Here is a tiny trained network, its code and every weight. The questions are about switching its units off for an input and a target symbol, where a switched-off unit gives its printed mean instead of its output.

import numpy as np


def w(rows, s, z=0):
    codes = np.array(rows[::2]) - 128.0
    scale = np.full(codes.shape[1], s)
    scale[-1] = z or s
    return codes * scale


def norm(h):
    return h / np.sqrt((h * h).mean(-1, keepdims=True) + 1e-5)


def f(y):
    return y / 2 * (1 + np.tanh(0.7978845608 * (y + 0.044715 * y**3)))


def softmax(a):
    e = np.exp(a - a.max(-1, keepdims=True))
    return e / e.sum(-1, keepdims=True)


def log_softmax(a):
    a = a - a.max(-1, keepdims=True)
    return a - np.log(np.exp(a).sum(-1, keepdims=True))


def net(x, mask):
    ids = ['ΞΣΦαβγδζθλμπτ'.index(c) for c in x.split()]
    T = len(ids)
    res = E[ids] + P[:T]
    q, k, v = (norm(res) @ M[0].T for M in (Q, K, V))
    z = softmax(np.where(np.tri(T) > 0, q @ k.T / 2**0.5, -1e9)) @ v
    res = res + np.where(mask[0], z, O[0][:, -1]) @ O[0][:, :-1]
    y = f(norm(res) @ A[0][:, :-1].T + A[0][:, -1])
    res = res + np.where(mask[1:17], y, B[0][:, -1]) @ B[0][:, :-1]
    return log_softmax(norm(res)[-1] @ U[:, :-1].T + U[:, -1])


Q, K, V, O, A, B = {}, {}, {}, {}, {}, {}
E = w([
[114,144,73,142,93],'Ξ',
[64,177,165,42,94],'Σ',
[134,170,153,137,106],'Φ',
[125,142,108,145,99],'α',
[160,196,153,164,134],'β',
[72,184,144,67,196],'γ',
[124,146,86,166,191],'δ',
[134,134,99,127,144],'ζ',
[97,139,114,136,208],'θ',
[133,203,124,158,251],'λ',
[110,145,132,62,93],'μ',
[44,93,169,202,130],'π',
[56,64,133,128,124],'τ',
],0.011)
P = w([
[159,253,71,61,127],'0',
[34,236,151,144,127],'1',
[195,215,79,78,116],'2',
[31,185,187,169,114],'3',
[195,187,94,82,120],'4',
[69,134,207,190,119],'5',
[204,159,112,93,121],'6',
[90,98,226,212,117],'7',
],0.0053)
Q[0] = w([
[254,136,14,77,120],'H1',
[101,226,231,156,159],'H1',
],0.0091)
K[0] = w([
[160,219,9,121,100],'H1',
[179,85,165,85,141],'H1',
],0.012)
V[0] = w([
[128,87,172,55,162],'H1',
[130,254,139,84,167],'H1',
],0.0051)
O[0] = w([
[142,137,145,27,102,115],'H1',
[209,2,197,185,119,254],'H1',
],0.0052,0.0021)
A[0] = w([
[116,94,182,89,216,36],'N1',
[60,83,145,148,115,210],'N2',
[73,74,103,118,145,62],'N3',
[72,123,191,192,97,123],'N4',
[159,128,1,55,118,3],'N5',
[132,140,196,160,178,186],'N6',
[163,127,70,60,116,64],'N7',
[151,160,139,48,78,89],'N8',
[148,66,138,174,117,66],'N9',
[170,244,116,89,89,138],'N10',
[167,153,117,199,93,141],'N11',
[201,70,110,145,122,48],'N12',
[186,126,63,134,171,114],'N13',
[137,114,140,96,189,73],'N14',
[115,115,89,149,206,89],'N15',
[119,115,119,129,32,96],'N16',
],0.0086,0.0026)
B[0] = w([
[183,174,190,92,75,149],'N1',
[190,188,129,137,78,253],'N2',
[99,191,129,121,143,172],'N3',
[209,119,99,105,198,244],'N4',
[233,92,97,142,98,129],'N5',
[125,86,39,78,56,198],'N6',
[177,89,102,79,201,124],'N7',
[199,111,63,206,152,157],'N8',
[149,189,56,13,117,131],'N9',
[4,63,111,139,135,184],'N10',
[124,157,177,62,81,176],'N11',
[21,183,67,125,141,139],'N12',
[97,115,189,175,214,129],'N13',
[137,194,160,152,89,125],'N14',
[78,64,183,120,6,135],'N15',
[83,101,254,129,170,163],'N16',
],0.0045,0.0047)
U = w([
[129,127,73,117,191,154],'Ξ',
[82,35,115,65,119,111],'Σ',
[157,65,106,118,141,255],'Φ',
[172,160,134,163,114,71],'α',
[157,186,65,174,132,60],'β',
[162,148,173,54,192,85],'γ',
[115,75,78,171,72,147],'δ',
[142,144,25,59,104,167],'ζ',
[127,95,147,121,6,33],'θ',
[161,143,156,155,194,143],'λ',
[133,73,213,143,121,122],'μ',
[114,121,114,190,154,204],'π',
[4,171,107,133,138,134],'τ',
],0.012,0.0043)

Each question gives the input, a string of symbols that net reads in full, and the target symbol t.
The units are the heads (2 rows each of Q, K, V and O) and the neurons (one row each of A and B). Each row of codes is followed by its name. A weight is (code - 128) times the scale printed after its matrix; where a second scale follows, it is the last column's (O, A, B and U).
mask holds one flag per unit, heads first, then neurons. A switched-off unit (its flag False) gives its mean, the last column of its rows in O or B, instead of its output. The means were averaged over made-up inputs and are rounded, as every weight is.
A unit's drop is (log p(t) with every unit on - log p(t) with that unit switched off) / (log p(t) with every unit on - log p(t) with every unit switched off).
The circuit of an input: a set's keep is (log p(t) with only the set's units on - log p(t) with every unit switched off) / (log p(t) with every unit on - log p(t) with every unit switched off). Starting from the 12 units with the biggest drops (on a tie, the unit counted first), units are removed one at a time, each time the one whose removal leaves the highest keep (on an exact tie, the one counted first), for as long as the keep stays at least 0.8.
units of the circuit, in order: the units of the circuit, biggest drop first
unit that matters most: the unit with the biggest drop
k most important neurons: the k neurons with the biggest drops, biggest first
drop of u: that unit's drop, to one decimal
input Σ τ α Φ π α Ξ, target δ: units of the circuit, in order : (N4; H1)
input α τ Φ γ μ, target Φ: units of the circuit, in order : (N8; H1; N2)
input Φ Φ τ Σ ζ, target Ξ: units of the circuit, in order : (N13; N12; H1; N9)
input μ Φ τ π π, target β: units of the circuit, in order : (H1; N4; N2)
input μ Φ θ τ Σ θ, target τ: units of the circuit, in order : (H1; N15)
input γ τ θ τ β γ τ θ, target τ: units of the circuit, in order : (H1)
input τ τ Ξ Ξ α Ξ α δ, target δ: units of the circuit, in order : (N15; N6)
input τ Ξ τ α μ, target Φ: 3 most important neurons : (N8; N7; N5)
input π τ θ γ β τ α β, target τ: 2 most important neurons : (N10; N2)
input α Σ Σ, target Σ: 3 most important neurons : (N10; N2; N4)
input λ Φ γ Φ θ λ Ξ, target δ: 3 most important neurons : (N5; N4; N2)
input Ξ α τ μ λ θ θ, target μ: 3 most important neurons : (N15; N13; N1)
input α τ δ α Φ ζ, target ζ: 2 most important neurons : (N6; N4)
input Φ τ τ τ θ ζ, target τ: units of the circuit, in order : (H1)
input γ τ λ δ Φ τ τ, target ζ: 2 most important neurons : (N10; N5)
input τ μ δ, target π: 4 most important neurons : (N13; N15; N4; N12)
input τ Φ θ α ζ, target Ξ: 3 most important neurons : (N13; N12; N2)
input Σ β π, target β: 2 most important neurons : (N4; N10)
input α τ Σ τ γ τ τ μ, target τ: drop of N10 : 0.0
input Ξ τ α, target τ: drop of N4 : 0.1
input τ τ τ τ τ Ξ, target τ: drop of H1 : 1.8
input Φ Φ Φ Φ Ξ μ, target μ: unit that matters most : N16
